Here is a tiny trained network, its code and every weight. The questions are about switching its units off for an input and a target symbol, where a switched-off unit gives its printed mean instead of its output.

import numpy as np


def w(rows, s, z=0):
    codes = np.array(rows[::2]) - 128.0
    scale = np.full(codes.shape[1], s)
    scale[-1] = z or s
    return codes * scale


def norm(h):
    return h / np.sqrt((h * h).mean(-1, keepdims=True) + 1e-5)


def f(y):
    return y / 2 * (1 + np.tanh(0.7978845608 * (y + 0.044715 * y**3)))


def softmax(a):
    e = np.exp(a - a.max(-1, keepdims=True))
    return e / e.sum(-1, keepdims=True)


def log_softmax(a):
    a = a - a.max(-1, keepdims=True)
    return a - np.log(np.exp(a).sum(-1, keepdims=True))


def net(x, mask):
    ids = ['εζλμπστω'.index(c) for c in x.split()]
    T = len(ids)
    res = E[ids] + P[:T]
    r = norm(res)
    for j in range(2):
        rows = slice(2 * j, 2 * j + 2)
        q, k, v = (r @ M[0][rows].T for M in (Q, K, V))
        z = softmax(np.where(np.tri(T) > 0, q @ k.T / 2**0.5, -1e9)) @ v
        o = O[0][rows]
        res = res + np.where(mask[j], z, o[:, -1]) @ o[:, :-1]
    y = f(norm(res) @ A[0][:, :-1].T + A[0][:, -1])
    res = res + np.where(mask[2:6], y, B[0][:, -1]) @ B[0][:, :-1]
    return log_softmax(norm(res)[-1] @ U[:, :-1].T + U[:, -1])


Q, K, V, O, A, B = {}, {}, {}, {}, {}, {}
E = w([
[208,82,129,123,124],'ε',
[3,193,16,142,84],'ζ',
[154,37,122,50,86],'λ',
[183,35,162,143,117],'μ',
[160,108,134,87,28],'π',
[207,73,150,131,99],'σ',
[144,79,103,158,191],'τ',
[185,68,97,81,100],'ω',
],0.011)
P = w([
[125,151,150,106,139],'0',
[207,148,1,161,76],'1',
[125,92,126,151,145],'2',
[97,112,118,76,195],'3',
[172,155,33,185,103],'4',
[109,76,112,168,146],'5',
[57,98,118,29,166],'6',
],0.021)
Q[0] = w([
[224,238,92,207,160],'h0',
[110,155,135,211,120],'h0',
[45,9,196,5,135],'h1',
[217,130,39,124,163],'h1',
],0.026)
K[0] = w([
[161,241,203,54,155],'h0',
[183,191,141,86,126],'h0',
[41,3,110,214,91],'h1',
[217,181,116,136,21],'h1',
],0.023)
V[0] = w([
[158,153,8,104,61],'h0',
[254,141,174,179,105],'h0',
[81,139,174,103,196],'h1',
[43,118,84,107,44],'h1',
],0.025)
O[0] = w([
[129,7,113,42,163,67],'h0',
[159,87,189,128,21,217],'h0',
[187,75,154,94,154,4],'h1',
[195,137,201,223,35,62],'h1',
],0.017,0.013)
A[0] = w([
[129,73,59,214,42,123],'n0',
[55,187,101,153,66,197],'n1',
[32,194,238,76,109,1],'n2',
[160,3,97,204,50,76],'n3',
],0.019,0.0075)
B[0] = w([
[80,98,143,212,227,221],'n0',
[216,92,161,81,137,255],'n1',
[58,166,91,234,130,154],'n2',
[98,228,250,135,104,200],'n3',
],0.021,0.018)
U = w([
[67,159,112,88,85,160],'ε',
[182,67,115,171,205,82],'ζ',
[255,150,184,30,123,82],'λ',
[188,232,122,118,92,185],'μ',
[25,129,205,106,152,66],'π',
[131,131,96,133,26,192],'σ',
[112,214,90,55,194,135],'τ',
[130,45,116,60,89,255],'ω',
],0.0091,0.0046)

Each question gives the input, a string of symbols that net reads in full, and the target symbol t.
The units are the heads (2 rows each of Q, K, V and O) and the neurons (one row each of A and B). Each row of codes is followed by its name. A weight is (code - 128) times the scale printed after its matrix; where a second scale follows, it is the last column's (O, A, B and U).
mask holds one flag per unit, heads first, then neurons. A switched-off unit (its flag False) gives its mean, the last column of its rows in O or B, instead of its output. The means were averaged over made-up inputs and are rounded, as every weight is.
A unit's drop is (log p(t) with every unit on - log p(t) with that unit switched off) / (log p(t) with every unit on - log p(t) with every unit switched off).
The circuit of an input: a set's keep is (log p(t) with only the set's units on - log p(t) with every unit switched off) / (log p(t) with every unit on - log p(t) with every unit switched off). Starting from all 6 units, units are removed one at a time, each time the one whose removal leaves the highest keep (on an exact tie, the one counted first), for as long as the keep stays at least 0.8.
circuit, biggest first: the units of the circuit, biggest drop first
unit that matters most: the unit with the biggest drop
k most important neurons: the k neurons with the biggest drops, biggest first
which heads matter: for each layer, one digit per head in row order, 1 if its drop is at least 0.15 and else 0, layers parted by /
input μ τ σ λ, target σ: which heads matter => 11
input π τ τ σ μ τ μ, target τ: which heads matter => 10
input ω τ λ τ τ, target π: circuit, biggest first => (h0, n1, n3)
input μ π μ, target ζ: circuit, biggest first => (n3, h1)
input τ τ λ ω ε ε ε, target ε: 3 most important neurons => (n2, n0, n3)
input ω μ ζ σ, target ζ: unit that matters most => h0
input σ μ ω λ, target ω: 2 most important neurons => (n3, n0)
input λ ε π τ ω, target ζ: which heads matter => 01
input π π ε π τ μ μ, target μ: 2 most important neurons => (n2, n0)
input μ ζ τ ζ τ ω ε, target ω: circuit, biggest first => (h0, n3, n0)
input μ λ τ ε, target τ: which heads matter => 11
input σ ω τ μ τ, target λ: circuit, biggest first => (h0, n1, h1)
input σ ζ π ζ π, target λ: circuit, biggest first => (h0, h1, n1)
input τ τ τ μ, target τ: unit that matters most => h1
input μ ω λ τ ω μ ω, target μ: 3 most important neurons => (n2, n0, n1)
input σ ω τ τ ζ, target λ: circuit, biggest first => (n1, h0, h1)
input μ ε μ ζ, target μ: 3 most important neurons => (n2, n0, n1)
input μ λ λ τ, target λ: 3 most important neurons => (n0, n2, n3)
input ζ ω τ ζ τ μ σ, target μ: which heads matter => 10
input τ ζ μ τ, target μ: which heads matter => 11
input ζ π τ ω ε, target τ: which heads matter => 10
input σ ε λ τ σ, target λ: 2 most important neurons => (n1, n2)
input ω τ τ π τ ε μ, target ε: which heads matter => 01
input λ ω ω λ ζ, target ζ: 3 most important neurons => (n3, n1, n0)
input ζ τ ζ τ ω λ ω, target λ: most important neuron => (n0)
input ζ λ ω ω, target ω: 2 most important neurons => (n3, n0)
input λ π μ ω τ, target ζ: 3 most important neurons => (n3, n0, n1)
input μ ω λ σ λ τ ζ, target τ: 2 most important neurons => (n0, n3)
input π σ σ σ, target σ: 2 most important neurons => (n2, n0)
